Here is a tiny trained network, its code and every weight. The questions are about switching its units off for an input and a target symbol, where a switched-off unit gives its printed mean instead of its output.

import numpy as np


def w(rows, s, z=0):
    codes = np.array(rows[::2]) - 128.0
    scale = np.full(codes.shape[1], s)
    scale[-1] = z or s
    return codes * scale


def norm(h):
    return h / np.sqrt((h * h).mean(-1, keepdims=True) + 1e-5)


def f(y):
    return np.maximum(y, 0)


def softmax(a):
    e = np.exp(a - a.max(-1, keepdims=True))
    return e / e.sum(-1, keepdims=True)


def log_softmax(a):
    a = a - a.max(-1, keepdims=True)
    return a - np.log(np.exp(a).sum(-1, keepdims=True))


def net(x, mask):
    ids = ['ΓΠΦαβδεζηθμτψω'.index(c) for c in x.split()]
    T = len(ids)
    res = E[ids] + P[:T]
    q, k, v = (norm(res) @ M[0].T for M in (Q, K, V))
    z = softmax(np.where(np.tri(T) > 0, q @ k.T / 3**0.5, -1e9)) @ v
    res = res + np.where(mask[0], z, O[0][:, -1]) @ O[0][:, :-1]
    y = f(norm(res) @ A[0][:, :-1].T + A[0][:, -1])
    res = res + np.where(mask[1:9], y, B[0][:, -1]) @ B[0][:, :-1]
    return log_softmax(norm(res)[-1] @ U[:, :-1].T + U[:, -1])


Q, K, V, O, A, B = {}, {}, {}, {}, {}, {}
E = w([
[198,130,115],'Γ',
[210,69,6],'Π',
[200,92,154],'Φ',
[157,120,78],'α',
[176,124,79],'β',
[165,127,83],'δ',
[195,137,156],'ε',
[151,120,81],'ζ',
[154,116,103],'η',
[182,77,61],'θ',
[141,119,90],'μ',
[102,151,177],'τ',
[176,129,96],'ψ',
[154,120,79],'ω',
],0.012)
P = w([
[121,2,126],'0',
[184,82,122],'1',
[183,109,128],'2',
[179,123,131],'3',
[178,135,130],'4',
[177,145,133],'5',
[174,151,133],'6',
[175,158,131],'7',
[174,166,133],'8',
[176,170,133],'9',
[175,175,138],'10',
[175,181,139],'11',
[176,185,142],'12',
],0.0037)
Q[0] = w([
[76,84,95],'h1',
[121,104,125],'h1',
[38,2,158],'h1',
],0.0091)
K[0] = w([
[189,165,3],'h1',
[132,220,61],'h1',
[252,88,60],'h1',
],0.0047)
V[0] = w([
[173,96,81],'h1',
[214,59,26],'h1',
[3,180,149],'h1',
],0.0037)
O[0] = w([
[195,68,68,170],'h1',
[211,2,42,208],'h1',
[82,148,134,1],'h1',
],0.0064,0.004)
A[0] = w([
[64,208,158,109],'n1',
[254,64,102,150],'n2',
[71,92,42,254],'n3',
[130,123,131,111],'n4',
[124,216,208,187],'n5',
[120,70,44,115],'n6',
[97,194,87,54],'n7',
[81,215,88,160],'n8',
],0.0083,0.0048)
B[0] = w([
[180,145,59,133],'n1',
[52,151,123,254],'n2',
[162,119,254,161],'n3',
[136,145,130,128],'n4',
[91,95,106,156],'n5',
[188,94,127,160],'n6',
[151,84,218,128],'n7',
[239,23,82,133],'n8',
],0.0088,0.013)
U = w([
[169,20,148,149],'Γ',
[167,99,70,189],'Π',
[207,176,91,52],'Φ',
[200,254,114,88],'α',
[134,126,204,68],'β',
[84,112,176,135],'δ',
[23,65,85,173],'ε',
[116,125,175,79],'ζ',
[85,142,127,175],'η',
[61,198,66,214],'θ',
[138,137,194,67],'μ',
[102,218,203,247],'τ',
[145,136,204,63],'ψ',
[89,151,4,2],'ω',
],0.018,0.0049)

Each question gives the input, a string of symbols that net reads in full, and the target symbol t.
The units are the heads (3 rows each of Q, K, V and O) and the neurons (one row each of A and B). Each row of codes is followed by its name. A weight is (code - 128) times the scale printed after its matrix; where a second scale follows, it is the last column's (O, A, B and U).
mask holds one flag per unit, heads first, then neurons. A switched-off unit (its flag False) gives its mean, the last column of its rows in O or B, instead of its output. The means were averaged over made-up inputs and are rounded, as every weight is.
A unit's drop is (log p(t) with every unit on - log p(t) with that unit switched off) / (log p(t) with every unit on - log p(t) with every unit switched off).
The circuit of an input: a set's keep is (log p(t) with only the set's units on - log p(t) with every unit switched off) / (log p(t) with every unit on - log p(t) with every unit switched off). Starting from all 9 units, units are removed one at a time, each time the one whose removal leaves the highest keep (on an exact tie, the one counted first), for as long as the keep stays at least 0.8.
circuit, biggest first: the units of the circuit, biggest drop first
top k neurons: the k neurons with the biggest drops, biggest first
drop of u: that unit's drop, to one decimal
input ε μ β ε α ψ ω ε ε, target α: top 2 neurons => [n5; n3]
input θ ε Γ ζ ε Γ β Γ Γ ε ε ω ε, target α: circuit, biggest first => [n3; n6]
input β τ ε Γ ψ, target ω: top 3 neurons => [n3; n8; n6]
input ω Π ε Γ μ α ε ζ θ ε, target Φ: circuit, biggest first => [n3]
input ψ Γ α ε ε Γ ε ε ζ τ ζ δ, target Φ: top 3 neurons => [n8; n2; n5]
input ψ Γ Γ Γ ψ ε ε ω τ, target ε: top 3 neurons => [n5; n3; n6]
input α ζ β ε Γ ε, target Π: top 3 neurons => [n3; n2; n6]
input α ε Φ ε β Γ ε ε τ ε β ψ ψ, target ω: top 2 neurons => [n3; n8]
input ε Γ ζ τ Γ α ε Γ δ, target Φ: top 3 neurons => [n8; n5; n2]
input ζ ε δ ε α ζ θ τ, target ε: top 3 neurons => [n5; n3; n2]
input δ τ Π Γ ψ τ, target Π: drop of h1 => 0.9
input ζ ψ Π τ ε ε, target τ: drop of n4 => 0.0
input ε ψ ε τ ω ψ Γ Π Γ, target θ: drop of n6 => 0.2
input ε θ ε Π Φ ψ Γ ω, target Γ: drop of n3 => 0.5
input ε ε Γ ζ Γ α ε τ ψ ψ ε, target τ: top neuron => [n2]
